Here is a tiny trained network, its code and every weight. The questions are about switching its units off for an input and a class, where a switched-off unit gives its printed mean instead of its output.

import numpy as np


def w(rows, s, z=0):
    codes = np.array(rows[::2]) - 128.0
    scale = np.full(codes.shape[1], s)
    scale[-1] = z or s
    return codes * scale


def f(y):
    return np.maximum(y, 0)


def log_softmax(a):
    a = a - a.max(-1, keepdims=True)
    return a - np.log(np.exp(a).sum(-1, keepdims=True))


def net(x, mask):
    res = np.array(x, float).reshape(1, 3) / 4 @ E
    y = f(res @ A[0][:, :-1].T + A[0][:, -1])
    res = res + np.where(mask, y, B[0][:, -1]) @ B[0][:, :-1]
    return log_softmax(res[-1] @ U[:, :-1].T + U[:, -1])


A, B = {}, {}
E = w([
[145,11,44,161,193,120,169,43],'x0',
[97,18,63,125,140,122,69,216],'x1',
[156,20,162,77,151,188,222,182],'x2',
],0.012)
A[0] = w([
[111,166,93,200,154,56,120,55,154],'n1',
[58,162,94,171,98,37,17,138,24],'n2',
[190,170,227,127,104,141,212,100,9],'n3',
[127,197,183,100,81,136,98,178,255],'n4',
[129,116,149,84,114,184,127,217,82],'n5',
[95,205,207,94,39,124,103,167,5],'n6',
[84,165,83,112,107,133,127,115,45],'n7',
[176,188,196,69,143,160,188,76,231],'n8',
[139,198,161,138,143,83,87,3,190],'n9',
[69,182,61,158,103,32,25,138,250],'n10',
[116,151,190,75,104,159,76,238,156],'n11',
],0.011,0.0095)
B[0] = w([
[104,153,150,181,92,147,98,112,203],'n1',
[91,50,165,25,202,113,147,180,194],'n2',
[105,6,99,77,169,73,124,208,185],'n3',
[108,54,70,52,144,68,137,195,238],'n4',
[70,119,133,77,90,119,72,77,175],'n5',
[226,168,123,194,202,232,189,119,202],'n6',
[94,115,151,161,135,102,157,126,137],'n7',
[226,139,116,162,158,201,117,103,228],'n8',
[94,147,184,113,76,70,93,79,225],'n9',
[227,142,80,157,151,190,165,112,251],'n10',
[46,172,153,118,45,66,87,51,216],'n11',
],0.012,0.021)
U = w([
[200,127,119,170,145,173,160,108,14],'0',
[111,71,122,71,141,96,155,185,250],'1',
[98,170,174,146,7,94,127,78,182],'2',
],0.016,0.002)

Each question gives the input, the list of numbers given to net, and the class t.
The units are the neurons (one row each of A and B). Each row of codes is followed by its name. A weight is (code - 128) times the scale printed after its matrix; where a second scale follows, it is the last column's (A, B and U).
mask holds one flag per neuron, in row order. A switched-off neuron (its flag False) gives its mean, the last column of its row in B, instead of its output. The means were averaged over made-up inputs and are rounded, as every weight is.
A unit's drop is (log p(t) with every unit on - log p(t) with that unit switched off) / (log p(t) with every unit on - log p(t) with every unit switched off).
The circuit of an input: a set's keep is (log p(t) with only the set's units on - log p(t) with every unit switched off) / (log p(t) with every unit on - log p(t) with every unit switched off). Starting from all 11 units, units are removed one at a time, each time the one whose removal leaves the highest keep (on an exact tie, the one counted first), for as long as the keep stays at least 0.8.
circuit, biggest first: the units of the circuit, biggest drop first
k most important neurons: the k neurons with the biggest drops, biggest first
drop when u is switched off: that unit's drop, to one decimal
input [-1,-6,3], class 1: circuit, biggest first : n3
input [-5,-5,-1], class 0: 3 most important neurons : n6, n8, n2
input [-4,2,-7], class 1: 2 most important neurons : n2, n4
input [1,-1,6], class 0: 3 most important neurons : n4, n2, n11
input [-5,1,-7], class 1: 4 most important neurons : n2, n4, n8, n9
input [-5,-8,7], class 1: 2 most important neurons : n3, n4
input [-8,1,4], class 2: 3 most important neurons : n11, n2, n5
input [-2,-6,2], class 1: 2 most important neurons : n3, n10
input [-1,-6,8], class 1: 2 most important neurons : n3, n10
input [5,-3,-1], class 2: 2 most important neurons : n10, n6
input [6,0,-7], class 2: 4 most important neurons : n9, n6, n8, n1
input [-1,-7,-6], class 0: 2 most important neurons : n11, n8
input [5,-8,-7], class 2: drop when n9 is switched off : 5.0
input [1,2,-1], class 0: circuit, biggest first : n4
input [-1,2,-8], class 1: drop when n4 is switched off : 0.6
input [6,6,-4], class 0: drop when n5 is switched off : 0.0
